In the rows, 128 means zero.
Each row of numbers belongs to one of the things below and depends on some of the facts about them. Some rows are named. Which thing is each other row?

There are 4 kinds of fact about the things: α, μ, Π, λ.
z_12 α z_411; z_129 α z_612; z_132 α z_112; z_144 α z_126; z_154 α z_251; z_155 α z_90
z_164 α z_933; z_180 α z_405; z_198 α z_214; z_206 α z_411; z_217 α z_894; z_230 α z_354
z_236 α z_790; z_255 α z_301; z_262 α z_714; z_273 α z_112; z_274 α z_117; z_310 α z_566
z_317 α z_939; z_325 α z_790; z_327 α z_390; z_336 α z_112; z_34 α z_254; z_36 α z_538
z_362 α z_747; z_365 α z_90; z_368 α z_138; z_369 α z_252; z_375 α z_790; z_381 α z_405
z_388 α z_4; z_394 α z_2; z_412 α z_790; z_426 α z_538; z_433 α z_566; z_465 α z_507
z_469 α z_178; z_470 α z_714; z_48 α z_405; z_481 α z_507; z_493 α z_301; z_496 α z_112
z_504 α z_14; z_506 α z_894; z_509 α z_403; z_515 α z_566; z_520 α z_252; z_528 α z_405
z_531 α z_251; z_532 α z_301; z_569 α z_4; z_57 α z_112; z_570 α z_894; z_576 α z_254
z_590 α z_790; z_601 α z_354; z_602 α z_117; z_613 α z_112; z_619 α z_112; z_625 α z_199
z_638 α z_939; z_64 α z_406; z_65 α z_597; z_652 α z_143; z_665 α z_411; z_668 α z_933
z_669 α z_251; z_671 α z_894; z_677 α z_214; z_688 α z_77; z_712 α z_251; z_720 α z_354
z_725 α z_933; z_731 α z_14; z_733 α z_562; z_745 α z_366; z_746 α z_354; z_755 α z_4
z_759 α z_112; z_763 α z_861; z_765 α z_90; z_766 α z_254; z_768 α z_254; z_776 α z_894
z_78 α z_306; z_782 α z_14; z_798 α z_926; z_803 α z_406; z_808 α z_366; z_81 α z_843
z_813 α z_117; z_815 α z_301; z_818 α z_14; z_820 α z_112; z_836 α z_199; z_845 α z_14
z_875 α z_175; z_883 α z_14; z_885 α z_199; z_908 α z_403; z_91 α z_214; z_916 α z_861
z_923 α z_933; z_928 α z_301; z_929 α z_117; z_932 α z_790; z_934 α z_301; z_943 α z_939
z_946 α z_14; z_949 α z_843; z_952 α z_112; z_969 α z_26; z_972 α z_214; z_977 α z_566
z_979 α z_26; z_982 α z_861; z_989 α z_405; z_995 α z_138; z_998 α z_881; z_117 μ z_755
z_12 μ z_48; z_132 μ z_875; z_138 μ z_520; z_154 μ z_576; z_155 μ z_932; z_164 μ z_908
z_178 μ z_362; z_198 μ z_972; z_199 μ z_57; z_2 μ z_230; z_206 μ z_504; z_214 μ z_528
z_230 μ z_214; z_252 μ z_2; z_254 μ z_257; z_255 μ z_375; z_257 μ z_538; z_26 μ z_613
z_262 μ z_929; z_273 μ z_949; z_274 μ z_768; z_310 μ z_403; z_36 μ z_934; z_362 μ z_782
z_365 μ z_369; z_366 μ z_566; z_368 μ z_836; z_375 μ z_939; z_394 μ z_91; z_403 μ z_671
z_405 μ z_720; z_411 μ z_776; z_426 μ z_747; z_433 μ z_426; z_465 μ z_4; z_496 μ z_262
z_504 μ z_883; z_507 μ z_12; z_520 μ z_26; z_528 μ z_982; z_532 μ z_81; z_562 μ z_652
z_57 μ z_143; z_576 μ z_712; z_597 μ z_509; z_601 μ z_569; z_602 μ z_64; z_612 μ z_597
z_613 μ z_199; z_619 μ z_301; z_64 μ z_894; z_725 μ z_412; z_745 μ z_861; z_747 μ z_365
z_755 μ z_138; z_763 μ z_36; z_766 μ z_206; z_768 μ z_943; z_776 μ z_745; z_78 μ z_405
z_782 μ z_317; z_790 μ z_254; z_813 μ z_327; z_836 μ z_845; z_861 μ z_469; z_91 μ z_995
z_916 μ z_310; z_923 μ z_731; z_932 μ z_612; z_943 μ z_820; z_949 μ z_531; z_952 μ z_790
z_969 μ z_601; z_972 μ z_803; z_977 μ z_989; z_995 μ z_155; z_14 Π z_979; z_14 Π z_65
z_14 Π z_576; z_14 Π z_506; z_144 Π z_493; z_164 Π z_619; z_164 Π z_652; z_164 Π z_325
z_164 Π z_412; z_199 Π z_798; z_199 Π z_390; z_199 Π z_143; z_199 Π z_178; z_199 Π z_894
z_2 Π z_933; z_2 Π z_946; z_252 Π z_175; z_252 Π z_262; z_317 Π z_36; z_336 Π z_198
z_34 Π z_613; z_34 Π z_515; z_34 Π z_928; z_34 Π z_57; z_362 Π z_929; z_362 Π z_57
z_433 Π z_381; z_465 Π z_406; z_469 Π z_143; z_469 Π z_576; z_48 Π z_528; z_48 Π z_90
z_48 Π z_493; z_481 Π z_688; z_509 Π z_688; z_509 Π z_916; z_509 Π z_755; z_562 Π z_327
z_570 Π z_381; z_570 Π z_933; z_570 Π z_671; z_570 Π z_143; z_590 Π z_566; z_612 Π z_4
z_612 Π z_531; z_64 Π z_528; z_64 Π z_306; z_64 Π z_327; z_64 Π z_652; z_64 Π z_310
z_64 Π z_214; z_720 Π z_12; z_720 Π z_998; z_720 Π z_375; z_733 Π z_255; z_733 Π z_818
z_746 Π z_310; z_765 Π z_388; z_765 Π z_763; z_765 Π z_506; z_768 Π z_236; z_78 Π z_998
z_78 Π z_883; z_78 Π z_625; z_78 Π z_602; z_808 Π z_943; z_808 Π z_532; z_808 Π z_932
z_820 Π z_493; z_861 Π z_928; z_875 Π z_406; z_926 Π z_180; z_926 Π z_933; z_949 Π z_677
z_949 Π z_755; z_117 λ z_625; z_126 λ z_390; z_132 λ z_562; z_175 λ z_403; z_254 λ z_509
z_257 λ z_969; z_273 λ z_861; z_273 λ z_782; z_310 λ z_388; z_34 λ z_843; z_354 λ z_995
z_354 λ z_509; z_365 λ z_394; z_366 λ z_979; z_394 λ z_508; z_4 λ z_317; z_405 λ z_602
z_406 λ z_861; z_412 λ z_885; z_465 λ z_388; z_465 λ z_406; z_465 λ z_117; z_481 λ z_426
z_493 λ z_403; z_506 λ z_26; z_508 λ z_625; z_531 λ z_861; z_590 λ z_470; z_601 λ z_566
z_625 λ z_861; z_638 λ z_4; z_65 λ z_671; z_669 λ z_731; z_669 λ z_969; z_671 λ z_175
z_671 λ z_688; z_688 λ z_354; z_712 λ z_465; z_712 λ z_368; z_782 λ z_508; z_782 λ z_274
z_798 λ z_26; z_803 λ z_154; z_820 λ z_317; z_820 λ z_154; z_843 λ z_262; z_91 λ z_469
z_916 λ z_509; z_916 λ z_4; z_933 λ z_776; z_943 λ z_508; z_949 λ z_493; z_949 λ z_763
z_977 λ z_928; z_977 λ z_406; z_995 λ z_175

Some things and their rows:
z_612: [135 115 125 125 145  90 144 134 133 130 155 118 131 136 121 142 148 139
 139 106 173 120 157 111 119  99 122 138 114]
z_531: [127 105 134 137 120 153 102 125 122  99 137 117 138 125 145 150 133 130
 124 145  95 144 106 113 149 119  95 140 145]
z_251: [103 124 125 127 141 123 142 129 130 137 134 128 120 128 125 130 140 136
 128 124 136 110 153 127 125 127 134 131 126]
z_154: [157 152 128 129 125 125 133 132 128 124 130 135 135 121 131 137 109 117
 137 129 128 163  98 136 137 118 126 122 121]
z_746: [140 127 125 119 133 117 135 131 120 120 135 126 137 126 120 120 126 117
 135 115 138 119 104 125 124 145 121 126 128]
z_602: [121 120 131 132 145 140 103 129 120 134 114 131 116 138 123 131 129 130
 123 126 117 133 146 118 119 123 133 121 129]
z_782: [152 111 134 130  92 133 112 118 133 104 150 111 140 114 153 131 112 120
 118 153 133 118 115 139 138 131 105 145 149]
z_375: [119 123 129 140 137 138 112 128 119 135 113 140 127 132 128 135 124 130
 133 136 114 135 140 111 113 120 122 127 126]
z_90: [ 90 119 125 131 156 139 127 127 131 140 128 130 114 128 120 140 141 140
 128 132 133 121 165 128 131 123 140 130 126]
z_765: [133 128 127 120 130 117 139 131 121 120 134 126 135 129 123 118 126 123
 134 120 134 111 110 119 124 140 122 130 129]
z_836: [137 134 130 128 128 124 124 128 118 131 128 128 132 129 118 123 126 123
 129 124 133 138 131 127 119 130 130 132 126]
z_178: [ 98 128 131 135 141 136 128 126 130 146 127 129 114 131 121 134 138 140
 121 137 130 135 179 131 124 112 145 138 126]
z_433: [152 136 131 123 117 115 139 129 116 127 138 125 142 128 120 113 122 116
 129 117 138 132 118 125 115 133 124 138 125]
z_515: [113 124 121 131 144 145 104 125 130 133 118 133 123 126 124 138 127 128
 136 132 132 129 125 134 131 143 139 120 124]
z_969: [131 118 131 124 129 121 122 128 122 134 118 127 123 137 119 111 133 123
 120 118 126 111 144 125 114 134 134 118 128]
z_946: [107 124 127 121 141 135 110 129 130 124 122 125 113 124 134 144 106 140
 125 148 150 105 142 124 127 138 136 128 138]
z_164: [144 131 128 123 127 117 131 128 122 126 136 127 135 126 117 119 125 118
 132 115 140 134 111 128 120 137 123 132 127]
z_798: [ 98 134 127 132 144 139 112 132 124 129 123 129 126 128 119 144 121 139
 134 140 132 148 131 117 124 133 136 136 129]
z_883: [106 119 132 123 154 144 103 130 127 121 124 126 111 120 132 147 106 139
 124 144 146 114 142 120 122 132 132 131 138]
z_126: [ 99 132 125 128 147 126 144 128 134 136 144 128 124 122 118 135 136 138
 134 128 146 122 153 129 124 128 134 142 126]

Name these rows:
No name comes twice in this set of rows, the named rows included.
[146 164 122 129 134 131 144 136 129 116 151 137 143 108 136 159 100 123
 150 140 137 187  67 134 148 120 120 134 119] | z_638
[128 139 123 122 115 112 143 130 123 124 139 125 144 123 117 117 121 120
 139 125 145 128 107 129 121 151 129 138 127] | z_481
[111 128 123 130 130 135 116 128 128 135 113 130 129 133 129 129 121 130
 131 138 126 121 134 129 130 142 140 123 128] | z_677
[143 132 134 122 135 119 132 131 118 125 138 125 135 127 119 118 125 121
 130 116 134 134 113 121 118 129 118 134 128] | z_78
[ 81 118 123 132 131 128 138 126 134 141 114 128 111 137 128 124 141 140
 122 136 125  94 183 129 129 126 149 123 127] | z_566
[133 121 127 135 104 136 122 123 128 106 147 118 150 120 138 137 129 120
 132 142 117 143  94 125 144 139 103 142 138] | z_712
[122  91 124 137 100 132 136 116 146 111 137 114 127 127 148 121 153 126
 113 135 106  87 139 133 150 120 106 129 141] | z_508
[145 123 131 139  96 132 121 121 129 108 144 116 149 120 135 134 127 120
 128 142 117 151  98 130 139 131 102 148 139] | z_977
[126 134 117 131 108 106 150 128 123 128 128 133 153 127 127 113 120 120
 141 129 138 111 109 114 115 146 119 136 125] | z_590
[106 119 126 129 140 137 111 130 124 130 108 130 116 138 126 129 131 134
 124 129 119 113 140 118 124 133 139 119 130] | z_979

Now the same things, written a new way:
Some rows with their names:
z_714: [136 131 115 150 140 132 130 109 124 114 122 134 114 129 131 120 124 123
 130 127 137 141 119 128 127 122 135 130 122 123]
z_57: [113 102 132 133 117 130 130 142 139 131 119 129 113 109 128 160 130 124
 101 115 112 134  96 111 132 151 143 158 148 118]
z_388: [102 129  84  99 151 119 109 158 147 144 145  92 172 113 127 139 123 111
 132 137 181 118 160 142 154 123 107 158 130 115]
z_569: [136 138 116 137 131 133 143 125 127 117 135 138 118 124 128 137 122 130
 135 134 129 129 112 124 129 129 138 130 127 125]
z_255: [132 141 137 129 133 128 130 133 127 131 141 124 109 126 134 145 119 145
 155 111 128 125 110 103 123 157 119 119 119 125]
z_946: [146 152 100 119 134 139 119 104 131 108 133 144 132 141 138 137 125 153
 146 136  97 145 104 142 128 135 154 136 132 123]
z_470: [127 135 110 138 140 137 144 132 130 111 139 142 115 123 128 143 127 134
 144 130 118 135 117 119 133 123 131 133 122 118]
z_881: [135 129 115 151 139 132 130 108 124 114 122 133 114 130 132 121 124 122
 131 128 137 141 120 128 128 122 135 129 122 124]
z_14: [126 118 125 129 131 113 113 110 126 116 111 130 118 144 142  86 122 174
 142 136  89 152 142 148 141 114 140  93 124 142]
z_928: [108 137  91 100 152 106 110 157 143 154 151  79 165 117 138 129 115 121
 152 129 192 111 146 128 157 145 101 141 130 127]
z_381: [136 144 110 142 119 122 148 131 122 120 139 143 111 123 134 133 123 139
 131 132 118 132 121 126 133 135 131 128 124 122]
z_273: [ 99 106 103  76 115 112  87 148 145 182 112  46 196  86 131 149 122  89
  78 133 217  98 148 149 148 165 136 179 156 132]
z_712: [131 139 102  99 123 112 112 128 134 156 128  83 170 107 127 123 109 107
 111 152 206 107 136 147 139 146 137 145 141 132]
z_112: [124 109 111 152 131 134 135 115 127 119 112 124 120 120 137 133 133 115
 112 120 132 139 111 127 137 130 146 144 135 130]
z_995: [130 139 149 108 112 143 137 146 142 140 133 176 200 210 129 120 184  49
 128  88  94 109 145 129 138  96  75 154 149 144]
z_508: [100 123  76  97 159 108  79 145 147 159 131  62 193 113 131 117 121  90
 119 138 224 120 180 156 156 122 101 166 131 117]
z_493: [124 129 150 137 170 150 132 161 146 148 163 153 167 207 135 125 188  65
 137 150 116  95 106 130 135 105  64 152 118 173]
z_538: [140 129 113 150 144 134 130 108 121 116 123 131 114 131 130 123 126 127
 130 126 137 139 124 130 126 125 135 128 120 123]
z_206: [132 134 135 126 130 139 127 128 125 124 135 130 115 120 123 153 128 136
 134 119 120 129 125 117 114 139 129 132 120 116]
z_504: [142 145 119 106 139 148 101 105 132 114 130 137 131 137 129 153 130 154
 148 123  93 142 112 135 113 141 149 137 127 116]

Name these rows:
No name comes twice in this set of rows, the named rows included.
[138 147  96 120 150 148 120 109 137  97 137 148 124 136 133 149 127 158
 160 133  89 151 102 134 130 126 151 136 126 116] | z_731
[134 123 137 147 137 125 106 119 133 123 124 137 101 130 123 132 117 125
 116 121 129 149 111 114 116 136 122 143 127 104] | z_138
[121 110 172 113 113 112 130 155 127 154 130 148 162 177 127  87 165 116
 126 111  82 107 162 140 129 100  90 108 148 158] | z_949
[126 130 109  83 137 117  91 137 134 167 133  71 172 106 121 144 118 114
 109 136 200 103 165 146 128 155 121 150 129 121] | z_365
[102  85 134 130 111 116 150 148 131 132 108 119 118 111 138 118 132 154
 112 133  98 127 127 129 156 127 146 110 142 152] | z_336
[132 128 139 135 128 123 118 137 140 127 137 144 102 125 118 146 114 130
 118 130 120 140  99 108 118 145 125 146 135 103] | z_520
[128 134 132 132 121 140 120 108 131 115 108 134 121 137 132 134 123 114
 127 110 130 146 129 116 129 129 125 126 113 117] | z_597
[146 126 133 143 138 139 118 101 114 121 118 123  98 122 125 140 123 142
 122 118 129 138 130 122 107 145 139 121 110 116] | z_257
[125 140 137 111  93 150 147 126 138 110 109 156 132 126 115 155 123 101
 110 124 121 135 141 115 133 115 129 128 115 111] | z_932
[114 118 148 122 109 106 134 149 120 135 128 129 102 122 132 115 125 177
 128 126  86 132 160 127 134 133 117  92 114 132] | z_433
[171 130 161 134 121 129 120 100 109 157 121 144 167 188 125  98 168  73
  99 105 129 102 136 148  97 126 112 138 150 153] | z_254
[109 111 156 117 104 122 122 122 134 123  91 129 120 144 136 102 119 141
 128 116 107 147 158 119 149 115 118  83 109 137] | z_612

Now the same things, written a new way:
Named rows:
z_180: [144 113 116 138 144 127 120 111 138 129 142 124  89]
z_251: [118 127 112 105 105 114 145 144 111  90 111 136 119]
z_765: [105 113 177 150 115 117 113  86 119 133 122 130 160]
z_36: [141 119 114 132 129 146 115 129 135 132 143 133 116]
z_214: [ 33 124  54 106 137  99 205  89 139  74 115 152  59]
z_861: [143 185 130  85 189 153 108  87  15 135 139 112 150]
z_820: [117 190 132 115  88  46 163 144 192 167  96 177 194]
z_362: [109 129 161 156  94 139 109 122 113 136 118 131 176]
z_688: [207 149 142 141 151 128 103 205 161 225 150  90 148]
z_934: [128 124 132 144 125 151 121 135 112 114 144 176 161]
z_507: [116 117 120 104 116 111 170 146 106  97 112 124  97]
z_929: [140 138 116 142 132 155  88 124 143 123 140 151 139]
z_619: [112 140  88 108 134 169 178 132 173  98 149 126  68]
z_506: [145 111  99 136 148  97 129 124 153 127 141 138 101]
z_465: [115 170 165 106 168  66 163 101  85 202 105 131 198]
z_597: [140  95 117 105  87 167 138 173 121  60 110 131 147]
z_885: [125 111 139 153 115 167 103 104 127 115 140 123 123]
z_745: [132 125 133 146 120 136 119 122 128 123 128 129 139]
z_601: [118 116 133 137 107 112 128 128 151 132 114 144 151]
z_365: [137 168 133 105 156  77 133 108 102 179 118 150 177]

Which thing is each row?
No name comes twice in this set of rows, the named rows included.
[131 110 148 155 129 157 131 146 111 109 134 155 152] | z_815
[105 132 165 156  91 151  81 108 131 142 106 152 199] | z_720
[ 97 114 153 148  84  93  98  95 166 151  83 124 155] | z_590
[189 151 120 104 143 126 118 206 122 174 151  84 101] | z_175
[154 121  94  90 144  83 116 102 114  77 133 146  72] | z_894
[183 116 145 149 168 154 108 145 128 173 170  57  78] | z_763
[147 104  96 102 161  74 172 125  99  92 134 113  48] | z_178
[111 129 141 149 104 145  94 101 126 133 115 147 177] | z_875
[181 149 130 113 148 149 100 164 106 153 154  73 103] | z_403
[146 173 113 106 181  88 130 120 106 185 127 145 165] | z_943
[195 121 197 156  88 209  41 161 135 191 132  88 237] | z_509

